Below are the code and all the weights of a small trained network. Each question names an input and a class and asks about switching units off, where a switched-off unit gives its printed mean instead of its output.

import numpy as np


def w(rows, s, z=0):
    codes = np.array(rows[::2]) - 128.0
    scale = np.full(codes.shape[1], s)
    scale[-1] = z or s
    return codes * scale


def f(y):
    return y / 2 * (1 + np.tanh(0.7978845608 * (y + 0.044715 * y**3)))


def log_softmax(a):
    a = a - a.max(-1, keepdims=True)
    return a - np.log(np.exp(a).sum(-1, keepdims=True))


def net(x, mask):
    res = np.array(x, float).reshape(1, 6) / 4 @ E
    y = f(res @ A[0][:, :-1].T + A[0][:, -1])
    res = res + np.where(mask, y, B[0][:, -1]) @ B[0][:, :-1]
    return log_softmax(res[-1] @ U[:, :-1].T + U[:, -1])


A, B = {}, {}
E = w([
[224,139,151],'x0',
[210,191,85],'x1',
[12,195,190],'x2',
[131,109,97],'x3',
[170,105,86],'x4',
[1,161,32],'x5',
],0.0077)
A[0] = w([
[79,181,161,207],'neuron 0',
[56,175,44,226],'neuron 1',
[194,51,106,160],'neuron 2',
[172,79,107,100],'neuron 3',
[163,215,170,187],'neuron 4',
[194,69,86,144],'neuron 5',
[125,7,197,123],'neuron 6',
[169,51,160,139],'neuron 7',
[104,145,17,253],'neuron 8',
[161,225,189,147],'neuron 9',
[123,236,72,95],'neuron 10',
[153,203,218,108],'neuron 11',
[67,12,70,219],'neuron 12',
],0.012,0.0057)
B[0] = w([
[158,79,159,194],'neuron 0',
[255,68,159,247],'neuron 1',
[103,54,82,195],'neuron 2',
[62,66,60,158],'neuron 3',
[103,195,159,176],'neuron 4',
[116,36,51,191],'neuron 5',
[71,16,180,175],'neuron 6',
[126,88,95,174],'neuron 7',
[218,94,162,231],'neuron 8',
[75,167,144,172],'neuron 9',
[68,41,174,175],'neuron 10',
[41,169,112,165],'neuron 11',
[196,180,151,217],'neuron 12',
],0.0095,0.012)
U = w([
[155,80,118,109],'0',
[112,140,255,127],'1',
[205,192,166,182],'2',
[117,234,143,237],'3',
[92,233,84,3],'4',
],0.0094,0.0051)

Each question gives the input, the list of numbers given to net, and the class t.
The units are the neurons (one row each of A and B). Each row of codes is followed by its name. A weight is (code - 128) times the scale printed after its matrix; where a second scale follows, it is the last column's (A, B and U).
mask holds one flag per neuron, in row order. A switched-off neuron (its flag False) gives its mean, the last column of its row in B, instead of its output. The means were averaged over made-up inputs and are rounded, as every weight is.
A unit's drop is (log p(t) with every unit on - log p(t) with that unit switched off) / (log p(t) with every unit on - log p(t) with every unit switched off).
The circuit of an input: a set's keep is (log p(t) with only the set's units on - log p(t) with every unit switched off) / (log p(t) with every unit on - log p(t) with every unit switched off). Starting from the 12 units with the biggest drops (on a tie, the unit counted first), units are removed one at a time, each time the one whose removal leaves the highest keep (on an exact tie, the one counted first), for as long as the keep stays at least 0.8.
circuit, biggest first: the units of the circuit, biggest drop first
k most important neurons: the k neurons with the biggest drops, biggest first
drop of u: that unit's drop, to one decimal
input [-1,0,-6,8,-5,6], class 2: circuit, biggest first : [neuron 12; neuron 6; neuron 8]
input [-7,5,1,6,2,7], class 2: circuit, biggest first : [neuron 12; neuron 5; neuron 8]
input [8,5,-3,2,-5,-8], class 0: circuit, biggest first : [neuron 5]
input [-2,7,5,1,1,2], class 1: circuit, biggest first : [neuron 10; neuron 5]
input [-6,-7,5,-3,-1,6], class 2: circuit, biggest first : [neuron 12; neuron 1; neuron 6]
input [0,5,7,-6,-8,-2], class 3: circuit, biggest first : [neuron 11; neuron 6]
input [-4,8,3,-2,-8,6], class 1: 2 most important neurons : [neuron 10; neuron 5]
input [-7,-2,3,3,-7,3], class 2: drop of neuron 12 : 0.2
input [1,5,2,-1,-7,-5], class 3: drop of neuron 5 : 0.0
input [2,0,-2,3,-2,3], class 2: drop of neuron 2 : 0.1
input [-7,0,2,6,-5,0], class 2: drop of neuron 12 : 0.1
